Here is a tiny trained network, its code and every weight. The questions are about switching its units off for an input and a target symbol, where a switched-off unit gives its printed mean instead of its output.

import numpy as np


def w(rows, s, z=0):
    codes = np.array(rows[::2]) - 128.0
    scale = np.full(codes.shape[1], s)
    scale[-1] = z or s
    return codes * scale


def norm(h):
    return h / np.sqrt((h * h).mean(-1, keepdims=True) + 1e-5)


def f(y):
    return y / 2 * (1 + np.tanh(0.7978845608 * (y + 0.044715 * y**3)))


def softmax(a):
    e = np.exp(a - a.max(-1, keepdims=True))
    return e / e.sum(-1, keepdims=True)


def log_softmax(a):
    a = a - a.max(-1, keepdims=True)
    return a - np.log(np.exp(a).sum(-1, keepdims=True))


def net(x, mask):
    ids = ['ΔΠβεζημξψω'.index(c) for c in x.split()]
    T = len(ids)
    res = E[ids] + P[:T]
    u = 0
    for l in range(2):
        q, k, v = (norm(res) @ M[l].T for M in (Q, K, V))
        z = softmax(np.where(np.tri(T) > 0, q @ k.T / 2**0.5, -1e9)) @ v
        res = res + np.where(mask[u], z, O[l][:, -1]) @ O[l][:, :-1]
        u += 1
        y = f(norm(res) @ A[l][:, :-1].T + A[l][:, -1])
        res = res + np.where(mask[u : u + 16], y, B[l][:, -1]) @ B[l][:, :-1]
        u += 16
    return log_softmax(norm(res)[-1] @ U[:, :-1].T + U[:, -1])


Q, K, V, O, A, B = {}, {}, {}, {}, {}, {}
E = w([
[87,108,121,55,85,74],'Δ',
[144,103,103,214,146,63],'Π',
[205,95,115,20,205,131],'β',
[142,179,49,2,128,179],'ε',
[34,140,132,116,129,32],'ζ',
[129,99,14,88,176,170],'η',
[145,140,100,171,23,110],'μ',
[131,127,36,163,100,186],'ξ',
[180,92,167,96,177,29],'ψ',
[50,56,220,126,95,243],'ω',
],0.0058)
P = w([
[70,108,197,158,149,140],'0',
[128,95,125,136,122,114],'1',
[138,89,123,130,114,115],'2',
[148,67,107,124,107,119],'3',
[148,57,95,118,99,127],'4',
[149,39,73,104,91,113],'5',
[157,39,46,103,92,105],'6',
[155,32,4,77,83,77],'7',
],0.0044)
Q[0] = w([
[100,2,76,90,70,101],'0.h0',
[105,73,133,93,109,125],'0.h0',
],0.05)
K[0] = w([
[64,84,251,141,128,228],'0.h0',
[59,148,202,170,150,153],'0.h0',
],0.033)
V[0] = w([
[104,161,134,251,68,124],'0.h0',
[116,206,70,65,84,229],'0.h0',
],0.018)
O[0] = w([
[112,181,2,92,127,71,255],'0.h0',
[21,50,131,143,203,131,57],'0.h0',
],0.0082,0.0086)
A[0] = w([
[172,112,149,77,226,90,1],'0.n0',
[138,67,83,205,107,150,50],'0.n1',
[97,136,140,220,72,46,50],'0.n2',
[144,84,73,174,149,106,105],'0.n3',
[124,80,112,53,116,92,82],'0.n4',
[139,150,183,87,134,54,143],'0.n5',
[73,182,212,204,138,161,178],'0.n6',
[188,65,135,136,182,107,100],'0.n7',
[209,146,143,110,134,156,81],'0.n8',
[119,133,107,41,155,146,103],'0.n9',
[76,151,130,218,175,20,98],'0.n10',
[135,72,115,126,66,111,133],'0.n11',
[113,125,189,109,153,8,74],'0.n12',
[118,121,131,123,75,98,110],'0.n13',
[163,208,194,193,137,161,47],'0.n14',
[103,144,112,124,134,163,148],'0.n15',
],0.012,0.0023)
B[0] = w([
[136,217,139,17,221,131,117],'0.n0',
[171,73,5,116,187,89,208],'0.n1',
[113,93,203,71,202,94,166],'0.n2',
[175,77,82,133,184,91,254],'0.n3',
[186,62,187,113,161,208,241],'0.n4',
[122,129,32,143,55,186,156],'0.n5',
[55,223,56,241,221,202,236],'0.n6',
[171,199,128,113,205,109,178],'0.n7',
[35,79,153,57,131,162,210],'0.n8',
[179,71,181,183,169,155,207],'0.n9',
[207,36,230,86,95,6,206],'0.n10',
[136,65,50,104,175,177,252],'0.n11',
[187,161,16,117,19,220,138],'0.n12',
[102,134,101,116,171,187,190],'0.n13',
[210,34,173,61,107,81,197],'0.n14',
[160,109,94,169,110,122,145],'0.n15',
],0.014,0.0032)
Q[1] = w([
[243,3,4,81,204,146],'1.h0',
[169,238,224,77,41,134],'1.h0',
],0.017)
K[1] = w([
[28,253,78,180,24,85],'1.h0',
[47,20,150,82,146,129],'1.h0',
],0.019)
V[1] = w([
[72,113,124,110,71,215],'1.h0',
[106,5,108,89,176,118],'1.h0',
],0.014)
O[1] = w([
[55,84,155,51,192,133,2],'1.h0',
[122,70,156,171,136,1,124],'1.h0',
],0.007,0.00057)
A[1] = w([
[85,181,106,90,79,146,2],'1.n0',
[124,161,57,107,133,85,45],'1.n1',
[168,157,77,109,119,155,107],'1.n2',
[133,102,176,195,110,46,1],'1.n3',
[63,198,122,179,193,110,90],'1.n4',
[4,105,165,76,143,92,99],'1.n5',
[152,122,125,159,111,139,121],'1.n6',
[118,109,159,106,78,170,69],'1.n7',
[96,189,78,169,153,150,92],'1.n8',
[199,149,176,126,97,121,68],'1.n9',
[87,73,85,110,85,128,123],'1.n10',
[185,112,185,165,165,132,103],'1.n11',
[106,120,169,174,129,148,159],'1.n12',
[171,153,217,156,106,168,111],'1.n13',
[56,143,99,123,92,153,131],'1.n14',
[131,156,116,120,103,167,52],'1.n15',
],0.016,0.0038)
B[1] = w([
[135,171,179,84,203,124,154],'1.n0',
[130,41,115,171,93,158,241],'1.n1',
[57,143,140,175,84,131,254],'1.n2',
[134,239,126,66,124,59,146],'1.n3',
[252,148,127,152,166,154,185],'1.n4',
[21,146,24,103,104,124,181],'1.n5',
[112,143,121,110,113,114,138],'1.n6',
[138,110,165,149,162,158,151],'1.n7',
[201,84,126,97,130,108,212],'1.n8',
[166,112,69,78,116,158,136],'1.n9',
[175,89,169,92,155,112,190],'1.n10',
[56,132,107,161,140,101,172],'1.n11',
[130,183,148,174,100,105,160],'1.n12',
[126,82,202,135,68,67,146],'1.n13',
[125,142,151,124,179,90,146],'1.n14',
[125,176,125,121,159,116,142],'1.n15',
],0.024,0.0072)
U = w([
[133,72,62,195,33,116,138],'Δ',
[142,205,62,75,84,186,203],'Π',
[43,146,91,208,201,123,21],'β',
[241,147,129,182,177,149,166],'ε',
[157,122,129,83,146,7,138],'ζ',
[33,88,85,34,127,134,77],'η',
[102,94,158,135,123,226,7],'μ',
[97,174,214,70,203,161,209],'ξ',
[188,86,205,55,56,156,65],'ψ',
[84,100,234,192,103,110,241],'ω',
],0.012,0.0019)

Each question gives the input, a string of symbols that net reads in full, and the target symbol t.
The units are the heads (2 rows each of Q, K, V and O) and the neurons (one row each of A and B). Each row of codes is followed by its name. A weight is (code - 128) times the scale printed after its matrix; where a second scale follows, it is the last column's (O, A, B and U).
mask holds one flag per unit, layer by layer, with each layer's heads first. A switched-off unit (its flag False) gives its mean, the last column of its rows in O or B, instead of its output. The means were averaged over made-up inputs and are rounded, as every weight is.
A unit's drop is (log p(t) with every unit on - log p(t) with that unit switched off) / (log p(t) with every unit on - log p(t) with every unit switched off).
The circuit of an input: a set's keep is (log p(t) with only the set's units on - log p(t) with every unit switched off) / (log p(t) with every unit on - log p(t) with every unit switched off). Starting from the 12 units with the biggest drops (on a tie, the unit counted first), units are removed one at a time, each time the one whose removal leaves the highest keep (on an exact tie, the one counted first), for as long as the keep stays at least 0.8.
units of the circuit, in order: the units of the circuit, biggest drop first
top k neurons: the k neurons with the biggest drops, biggest first
top k neurons in layer l: the k neurons of layer l with the biggest drops, biggest first
drop when u is switched off: that unit's drop, to one decimal
input ε ε ξ, target β: units of the circuit, in order	0.h0, 1.n5, 0.n6
input ξ ξ ψ ξ η ε μ ζ, target ζ: units of the circuit, in order	1.n3, 1.h0
input ξ ω η, target β: top 4 neurons in layer 0	0.n10, 0.n9, 0.n8, 0.n14
input ξ ω ψ, target Π: units of the circuit, in order	0.n12, 0.n0, 0.h0
input μ ε ε ω β β, target ξ: units of the circuit, in order	0.h0, 0.n0
input Π μ μ μ μ η Π, target Π: units of the circuit, in order	0.h0, 1.h0
input ψ η ζ Δ Δ ξ Π ψ, target ψ: units of the circuit, in order	0.h0, 0.n8
input η Π ω ψ, target Π: units of the circuit, in order	0.n12, 0.h0, 0.n0
input Δ ψ Π ζ ψ η β, target η: top 2 neurons	1.n5, 0.n8
input ω ψ μ μ μ μ Π, target ζ: top 2 neurons in layer 0	0.n10, 0.n2
input ε Δ Δ μ, target β: top neuron	1.n5
input η β μ ε Δ ξ ψ β, target ε: top 3 neurons	1.n4, 0.n7, 0.n6
input Δ ξ μ μ η, target η: top 2 neurons	1.n5, 0.n8
input ξ η ψ ε ε ξ, target ζ: top neuron	1.n3
input μ ε η ε ω ξ Δ Δ, target μ: top 2 neurons	0.n4, 0.n11
input β η ψ ζ, target ω: top 2 neurons	0.n14, 1.n13
input η μ μ ξ ζ μ Δ ψ, target ε: drop when 0.h0 is switched off	2.3
input Π μ Δ μ, target Π: drop when 0.h0 is switched off	1.0
input β ε ε ζ Π Δ μ μ, target ω: drop when 0.h0 is switched off	0.8
input ζ η ξ η, target ξ: top neuron	0.n8
